Small tables with named rows and columns. After each table, cells are looked up by row and column.

Table timuni
            bet     med    biri    viri   sepit  sikuzud  ripipan  bokidof  mibunak  bebosi
raz      -0.364  -0.451  -0.462  -0.414   0.393   -0.201    0.511    0.326    0.377   0.388
pur      -0.124  -0.127  -0.124  -0.130  -0.130   -0.124   -0.137   -0.141   -0.128  -0.125
lisoka   -0.133  -0.129  -0.123  -0.133  -0.130   -0.126   -0.136   -0.143   -0.127  -0.127
fitapil   0.076  -0.479  -0.529  -0.198  -0.267    0.071   -0.319   -0.266   -0.411  -0.172
tupas     0.117  -0.258  -0.369  -0.059  -0.469   -0.114   -0.472   -0.446   -0.510  -0.375
lum       0.181  -0.216  -0.199  -0.067  -0.726    0.064   -0.905   -0.725   -0.824  -0.630
bap      -0.161  -0.135  -0.152  -0.134  -0.113   -0.162   -0.101   -0.095   -0.115  -0.119
mivim     0.095  -0.907  -0.649  -0.725   0.121    0.359    0.094   -0.345    0.065   0.297
bedin    -0.437  -0.319  -0.276  -0.373   0.193   -0.270    0.282    0.089    0.232   0.173
ved      -0.139  -0.144  -0.129  -0.158  -0.132   -0.124   -0.150   -0.152   -0.133  -0.128
sugob    -0.211  -0.037  -0.169  -0.120  -0.001   -0.348   -0.023    0.176   -0.031  -0.038

tupas, ripipan => -0.472
fitapil, sepit => -0.267
lisoka, bebosi => -0.127
bap, med => -0.135
ved, biri => -0.129
fitapil, med => -0.479
lum, sepit => -0.726
ved, bokidof => -0.152
ved, sepit => -0.132
sugob, sepit => -0.001
tupas, sepit => -0.469
pur, sepit => -0.130
mivim, sikuzud => 0.359
fitapil, bebosi => -0.172
mivim, viri => -0.725
sugob, ripipan => -0.023
ved, ripipan => -0.150
Row with the largest bebosi: raz

Table tir
	zisaz	bano	rede	guz	vukamo	reren	tupufe
zatu	0.4	0.5	0.5	0.4	0.5	0.5	0.3
famiz	0.5	0.6	0.3	0.6	0.3	0.4	0.4
tomi	0.5	0.6	0.3	0.6	0.4	0.4	0.4
niba	0.3	0.5	0.5	0.5	0.6	0.5	0.5
zode	0.8	0.6	0.4	0.6	0.4	0.7	0.5
zipim	0.4	0.3	0.4	0.4	0.6	0.6	0.6
gib	0.5	0.7	0.6	0.4	0.5	0.5	0.6
tep	0.4	0.2	0.5	0.4	0.6	0.6	0.7
rak	0.7	0.5	0.5	0.6	0.4	0.6	0.5
tig	0.5	0.5	0.4	0.7	0.6	0.5	0.5
gifovo	0.5	0.2	0.4	0.3	0.6	0.4	0.6
tazasa	0.4	0.5	0.6	0.4	0.3	0.5	0.2

zatu, rede: 0.5
zode, zisaz: 0.8
tep, bano: 0.2
gib, rede: 0.6
rak, vukamo: 0.4
zode, tupufe: 0.5
zatu, zisaz: 0.4
gib, bano: 0.7
tig, vukamo: 0.6
tomi, vukamo: 0.4
tazasa, reren: 0.5
famiz, bano: 0.6
zipim, bano: 0.3
zipim, vukamo: 0.6
tep, guz: 0.4
rak, zisaz: 0.7
zode, vukamo: 0.4
niba, zisaz: 0.3
rak, rede: 0.5

gafulet:
         vaked  balofin  kifamer  vezaf  lan  geniri  kunef
ruva        82       55       40     66   84      11     56
sar         24       37       21     41   77      11     51
gen         44       36       19     44   68       8     47
rarisad     49       48       41     45   61       1     52
ganu        41       45       51     21   97       3     62
buzesi      85       63       55     41   78      37     70
riv         21       24       37     55   20      29     28
vufas       32       39       53     30   72      16     51

kunef of rarisad is 52
lan of gen is 68
kifamer of rarisad is 41
lan of sar is 77
vaked of ganu is 41
vezaf of ganu is 21
balofin of riv is 24

Table lolukaz
|  | kudi | kave | pogeku | pafo | bak | rolidin | gitipul | bof | dupuzo | fotema |
|---|---|---|---|---|---|---|---|---|---|---|
| pulo | 122 | 160 | 175 | 88 | 117 | 82 | 121 | 160 | 117 | 98 |
| gav | 82 | 198 | 203 | 81 | 130 | 48 | 101 | 230 | 209 | 26 |
| lep | 137 | 105 | 75 | 159 | 124 | 190 | 207 | 91 | 59 | 196 |
| gemulos | 97 | 136 | 111 | 174 | 131 | 128 | 158 | 115 | 181 | 106 |
| gal | 138 | 129 | 80 | 116 | 108 | 163 | 164 | 143 | 131 | 151 |
| muz | 81 | 199 | 165 | 105 | 116 | 93 | 252 | 191 | 71 | 112 |
| vuv | 138 | 135 | 110 | 110 | 108 | 142 | 166 | 133 | 96 | 150 |
| garoluv | 164 | 96 | 131 | 116 | 118 | 115 | 30 | 85 | 160 | 122 |

What is the bak of gal in lolukaz?
108
What is the kave of gemulos in lolukaz?
136
What is the bof of muz in lolukaz?
191
What is the bof of gemulos in lolukaz?
115
What is the kudi of gav in lolukaz?
82
What is the gitipul of gemulos in lolukaz?
158
What is the pogeku of lep in lolukaz?
75
What is the kudi of pulo in lolukaz?
122
What is the rolidin of vuv in lolukaz?
142
What is the dupuzo of lep in lolukaz?
59
What is the kave of pulo in lolukaz?
160
What is the bof of lep in lolukaz?
91
Row with the largest gitipul: muz

gaz:
columns: nitu, vunumep, sefesim, parasuk
daz: [-38, 9, 47, -41]
ref: [-58, 34, 42, -15]
tiso: [38, 69, 84, 16]
fudoneg: [-58, 34, 43, -16]
lipan: [-50, 63, 48, 13]
kuzi: [-20, 79, 63, 28]
buli: [-18, -1, 55, -52]
panag: [-31, 76, 58, 26]

What is the sefesim of ref in gaz? 42
What is the vunumep of daz in gaz? 9
What is the vunumep of ref in gaz? 34
What is the nitu of lipan in gaz? -50
What is the parasuk of daz in gaz? -41
What is the vunumep of panag in gaz? 76
What is the vunumep of tiso in gaz? 69
What is the parasuk of tiso in gaz? 16
What is the parasuk of ref in gaz? -15
What is the nitu of panag in gaz? -31
What is the sefesim of fudoneg in gaz? 43
What is the parasuk of panag in gaz? 26
What is the nitu of buli in gaz? -18
What is the nitu of ref in gaz? -58
What is the sefesim of panag in gaz? 58
What is the parasuk of lipan in gaz? 13
Row with the largest vunumep: kuzi

pogeg =
|  | repi | pidake | nepig | dunom | zad | befad | guva | duzoz | rus |
|---|---|---|---|---|---|---|---|---|---|
| nevip | 0.4 | 0.5 | 0.6 | 0.4 | 0.4 | 0.3 | 0.5 | 0.6 | 0.4 |
| sel | 0.6 | 0.5 | 0.2 | 0.3 | 0.4 | 0.7 | 0.3 | 0.3 | 0.7 |
| fol | 0.4 | 0.5 | 0.5 | 0.8 | 0.6 | 0.3 | 0.7 | 0.4 | 0.4 |
| kazenet | 0.5 | 0.5 | 0.2 | 0.4 | 0.4 | 0.6 | 0.5 | 0.4 | 0.6 |
| lufub | 0.4 | 0.5 | 0.7 | 0.5 | 0.5 | 0.2 | 0.5 | 0.4 | 0.3 |
| pum | 0.4 | 0.5 | 0.3 | 0.2 | 0.3 | 0.4 | 0.2 | 0.6 | 0.4 |
| lev | 0.4 | 0.5 | 0.5 | 0.7 | 0.6 | 0.3 | 0.7 | 0.4 | 0.4 |
| tumon | 0.6 | 0.5 | 0.3 | 0.3 | 0.4 | 0.8 | 0.4 | 0.4 | 0.7 |
| seg | 0.4 | 0.5 | 0.4 | 0.2 | 0.3 | 0.4 | 0.3 | 0.5 | 0.4 |

dunom of pum is 0.2
nepig of nevip is 0.6
repi of seg is 0.4
rus of lev is 0.4
rus of fol is 0.4
befad of lufub is 0.2
zad of fol is 0.6
befad of sel is 0.7
duzoz of seg is 0.5
dunom of lufub is 0.5
befad of seg is 0.4

